Below are the code and all the weights of a small trained network. Each question names an input and a target symbol and asks about switching units off, where a switched-off unit gives its printed mean instead of its output.

import numpy as np


def w(rows, s, z=0):
    codes = np.array(rows[::2]) - 128.0
    scale = np.full(codes.shape[1], s)
    scale[-1] = z or s
    return codes * scale


def f(y):
    return np.maximum(y, 0)


def softmax(a):
    e = np.exp(a - a.max(-1, keepdims=True))
    return e / e.sum(-1, keepdims=True)


def log_softmax(a):
    a = a - a.max(-1, keepdims=True)
    return a - np.log(np.exp(a).sum(-1, keepdims=True))


def net(x, mask):
    ids = ['Γαμστψω'.index(c) for c in x.split()]
    T = len(ids)
    res = E[ids] + P[:T]
    u = 0
    for l in range(2):
        r = res
        for j in range(3):
            rows = slice(3 * j, 3 * j + 3)
            q, k, v = (r @ M[l][rows].T for M in (Q, K, V))
            z = softmax(np.where(np.tri(T) > 0, q @ k.T / 3**0.5, -1e9)) @ v
            o = O[l][rows]
            res = res + np.where(mask[u + j], z, o[:, -1]) @ o[:, :-1]
        u += 3
        y = f(res @ A[l][:, :-1].T + A[l][:, -1])
        res = res + np.where(mask[u : u + 12], y, B[l][:, -1]) @ B[l][:, :-1]
        u += 12
    return log_softmax(res[-1] @ U[:, :-1].T + U[:, -1])


Q, K, V, O, A, B = {}, {}, {}, {}, {}, {}
E = w([
[233,86,120,125],'Γ',
[183,138,118,177],'α',
[4,182,79,189],'μ',
[125,91,114,82],'σ',
[117,179,198,101],'τ',
[144,119,69,172],'ψ',
[92,210,117,193],'ω',
],0.016)
P = w([
[133,46,245,255],'0',
[157,164,103,43],'1',
[167,128,148,222],'2',
[148,171,90,73],'3',
[81,91,167,174],'4',
[148,166,91,102],'5',
[80,77,157,158],'6',
[150,158,86,115],'7',
[75,67,152,141],'8',
[158,149,81,127],'9',
[68,55,144,126],'10',
[157,138,78,133],'11',
[54,36,132,115],'12',
[158,109,60,134],'13',
],0.0093)
Q[0] = w([
[174,230,124,168],'0.h1',
[176,112,248,109],'0.h1',
[82,180,136,73],'0.h1',
[195,114,152,112],'0.h2',
[128,152,204,188],'0.h2',
[175,189,194,42],'0.h2',
[134,67,72,174],'0.h3',
[152,119,116,70],'0.h3',
[136,110,171,167],'0.h3',
],0.012)
K[0] = w([
[119,201,161,134],'0.h1',
[152,104,183,88],'0.h1',
[48,87,120,103],'0.h1',
[167,106,127,93],'0.h2',
[157,208,165,173],'0.h2',
[157,140,245,119],'0.h2',
[152,165,164,118],'0.h3',
[149,183,116,117],'0.h3',
[127,110,154,122],'0.h3',
],0.013)
V[0] = w([
[141,123,186,142],'0.h1',
[75,168,236,51],'0.h1',
[112,190,180,144],'0.h1',
[61,1,107,133],'0.h2',
[137,117,89,194],'0.h2',
[193,165,122,72],'0.h2',
[115,174,53,80],'0.h3',
[113,155,211,187],'0.h3',
[110,43,154,187],'0.h3',
],0.0078)
O[0] = w([
[200,115,107,167,121],'0.h1',
[249,98,146,91,5],'0.h1',
[209,27,68,95,92],'0.h1',
[228,243,191,118,226],'0.h2',
[69,111,178,175,171],'0.h2',
[102,148,99,57,76],'0.h2',
[112,77,106,56,81],'0.h3',
[45,126,171,254,134],'0.h3',
[209,151,173,181,193],'0.h3',
],0.0052,0.0024)
A[0] = w([
[83,196,195,119,132],'0.n1',
[149,144,58,94,170],'0.n2',
[130,216,123,162,113],'0.n3',
[108,252,147,120,2],'0.n4',
[116,143,202,59,116],'0.n5',
[183,122,118,73,138],'0.n6',
[118,192,105,124,118],'0.n7',
[155,102,122,52,108],'0.n8',
[59,136,98,84,62],'0.n9',
[110,107,101,188,82],'0.n10',
[108,151,127,156,132],'0.n11',
[196,128,88,96,189],'0.n12',
],0.013,0.0061)
B[0] = w([
[197,99,194,141,193],'0.n1',
[141,205,180,142,245],'0.n2',
[124,69,94,118,208],'0.n3',
[243,2,121,144,147],'0.n4',
[89,159,137,23,203],'0.n5',
[159,176,101,178,218],'0.n6',
[104,161,81,138,171],'0.n7',
[241,56,60,74,216],'0.n8',
[82,62,65,194,164],'0.n9',
[152,158,147,30,215],'0.n10',
[185,144,84,98,193],'0.n11',
[40,204,145,165,255],'0.n12',
],0.0081,0.0047)
Q[1] = w([
[227,62,41,114],'1.h1',
[186,145,77,85],'1.h1',
[52,129,46,170],'1.h1',
[190,218,117,11],'1.h2',
[103,136,163,226],'1.h2',
[102,159,117,28],'1.h2',
[92,194,130,156],'1.h3',
[110,95,136,137],'1.h3',
[82,130,124,137],'1.h3',
],0.012)
K[1] = w([
[170,137,16,95],'1.h1',
[84,78,31,118],'1.h1',
[203,79,101,164],'1.h1',
[73,105,140,10],'1.h2',
[167,179,91,178],'1.h2',
[98,60,116,64],'1.h2',
[109,98,130,92],'1.h3',
[225,133,142,139],'1.h3',
[160,43,106,132],'1.h3',
],0.013)
V[1] = w([
[170,116,173,116],'1.h1',
[117,34,180,123],'1.h1',
[143,147,169,133],'1.h1',
[111,80,25,141],'1.h2',
[124,111,90,151],'1.h2',
[254,158,134,167],'1.h2',
[141,74,255,89],'1.h3',
[163,95,105,156],'1.h3',
[165,99,119,87],'1.h3',
],0.0089)
O[1] = w([
[93,176,170,150,158],'1.h1',
[8,159,29,142,26],'1.h1',
[100,172,164,136,156],'1.h1',
[155,254,94,109,34],'1.h2',
[107,189,84,153,89],'1.h2',
[88,132,197,194,253],'1.h2',
[225,93,44,40,86],'1.h3',
[191,146,192,126,135],'1.h3',
[133,118,115,156,139],'1.h3',
],0.005,0.0051)
A[1] = w([
[162,47,132,99,135],'1.n1',
[165,157,150,198,43],'1.n2',
[206,180,74,118,71],'1.n3',
[52,145,189,100,6],'1.n4',
[79,217,86,154,146],'1.n5',
[147,75,79,47,57],'1.n6',
[176,94,112,141,171],'1.n7',
[163,134,135,39,102],'1.n8',
[80,78,130,53,93],'1.n9',
[101,253,87,89,98],'1.n10',
[79,134,78,194,99],'1.n11',
[164,124,221,119,106],'1.n12',
],0.012,0.011)
B[1] = w([
[124,151,128,79,201],'1.n1',
[156,169,96,42,180],'1.n2',
[136,192,99,90,186],'1.n3',
[219,99,96,243,142],'1.n4',
[114,117,142,55,227],'1.n5',
[230,67,130,166,153],'1.n6',
[151,105,153,148,220],'1.n7',
[64,103,63,120,209],'1.n8',
[113,182,169,135,169],'1.n9',
[159,128,121,249,233],'1.n10',
[100,80,119,83,166],'1.n11',
[139,114,75,128,253],'1.n12',
],0.012,0.0064)
U = w([
[185,115,178,201,144],'Γ',
[69,166,172,178,252],'α',
[69,216,228,56,198],'μ',
[98,130,106,2,154],'σ',
[138,203,168,93,35],'τ',
[110,91,68,148,23],'ψ',
[113,161,22,148,85],'ω',
],0.0081,0.0048)

Each question gives the input, a string of symbols that net reads in full, and the target symbol t.
The units are the heads (3 rows each of Q, K, V and O) and the neurons (one row each of A and B). Each row of codes is followed by its name. A weight is (code - 128) times the scale printed after its matrix; where a second scale follows, it is the last column's (O, A, B and U).
mask holds one flag per unit, layer by layer, with each layer's heads first. A switched-off unit (its flag False) gives its mean, the last column of its rows in O or B, instead of its output. The means were averaged over made-up inputs and are rounded, as every weight is.
A unit's drop is (log p(t) with every unit on - log p(t) with that unit switched off) / (log p(t) with every unit on - log p(t) with every unit switched off).
The circuit of an input: a set's keep is (log p(t) with only the set's units on - log p(t) with every unit switched off) / (log p(t) with every unit on - log p(t) with every unit switched off). Starting from the 12 units with the biggest drops (on a tie, the unit counted first), units are removed one at a time, each time the one whose removal leaves the highest keep (on an exact tie, the one counted first), for as long as the keep stays at least 0.8.
units of the circuit, in order: the units of the circuit, biggest drop first
k most important neurons: the k neurons with the biggest drops, biggest first
top k neurons in layer l: the k neurons of layer l with the biggest drops, biggest first
heads that matter: for each layer, one digit per head in row order, 1 if its drop is at least 0.15 and else 0, layers parted by /
input ψ α ψ σ α ψ Γ τ σ ω, target Γ: units of the circuit, in order : [0.n4]
input σ σ σ ψ ω σ σ τ σ σ ψ σ σ τ, target ω: units of the circuit, in order : [1.h2; 0.h3; 1.n8; 1.n10]
input ψ Γ ψ ψ τ σ σ τ τ σ μ, target Γ: units of the circuit, in order : [0.h2; 0.n4; 0.n1]
input σ σ Γ σ σ μ τ, target Γ: units of the circuit, in order : [1.n4; 0.n8]
input τ ω τ ψ σ σ ψ σ σ σ α μ, target ψ: units of the circuit, in order : [0.n4; 0.n9; 1.n11]
input α σ μ σ σ Γ σ σ ψ σ ω, target Γ: units of the circuit, in order : [0.n4; 0.n1]
input σ ψ σ τ ψ ψ μ τ σ, target μ: heads that matter : 110 / 100
input ψ σ σ σ, target ω: 3 most important neurons : [0.n8; 1.n10; 1.n8]
input σ ψ ψ ψ Γ σ σ σ σ Γ, target τ: top 2 neurons in layer 1 : [1.n3; 1.n5]
input σ σ α μ, target ψ: heads that matter : 000 / 000
input σ σ σ ψ σ ω σ ψ μ τ, target σ: top 2 neurons in layer 0 : [0.n4; 0.n5]
input α σ τ τ, target σ: top 2 neurons in layer 0 : [0.n2; 0.n5]
input σ ψ ω α τ ψ ψ ω σ ψ α σ, target α: 3 most important neurons : [1.n10; 0.n10; 0.n11]
input ω Γ τ τ ω α, target μ: most important neuron : [0.n12]
input σ ψ μ, target Γ: 3 most important neurons : [0.n10; 0.n4; 0.n11]
input σ ψ ψ σ ψ ω ω ψ ψ ψ ψ, target σ: top 3 neurons in layer 1 : [1.n5; 1.n11; 1.n10]
input τ σ σ σ σ ψ, target α: 2 most important neurons : [1.n10; 0.n8]
input ψ ψ τ σ Γ Γ, target τ: top 4 neurons in layer 1 : [1.n3; 1.n2; 1.n5; 1.n8]
input σ σ σ τ σ τ, target ω: top 3 neurons in layer 0 : [0.n6; 0.n2; 0.n12]
input σ σ ψ ψ ψ, target μ: most important neuron : [0.n8]
input σ ω σ α, target μ: top 3 neurons in layer 1 : [1.n5; 1.n2; 1.n12]
input ψ σ σ α σ ψ σ σ τ ψ ψ, target σ: top 3 neurons in layer 0 : [0.n8; 0.n1; 0.n3]
input ψ ψ ψ τ τ τ σ Γ σ, target α: heads that matter : 101 / 100
input τ σ σ σ ω α σ ψ, target α: 4 most important neurons : [1.n10; 0.n8; 0.n12; 0.n2]
input σ α ψ ψ τ, target Γ: 2 most important neurons : [1.n4; 0.n1]
input σ ψ σ σ ω σ τ σ ψ σ σ σ, target ω: 2 most important neurons : [1.n10; 0.n8]
input σ σ Γ ψ σ, target μ: top 2 neurons in layer 0 : [0.n8; 0.n12]
input σ σ σ σ σ, target σ: most important neuron : [1.n10]
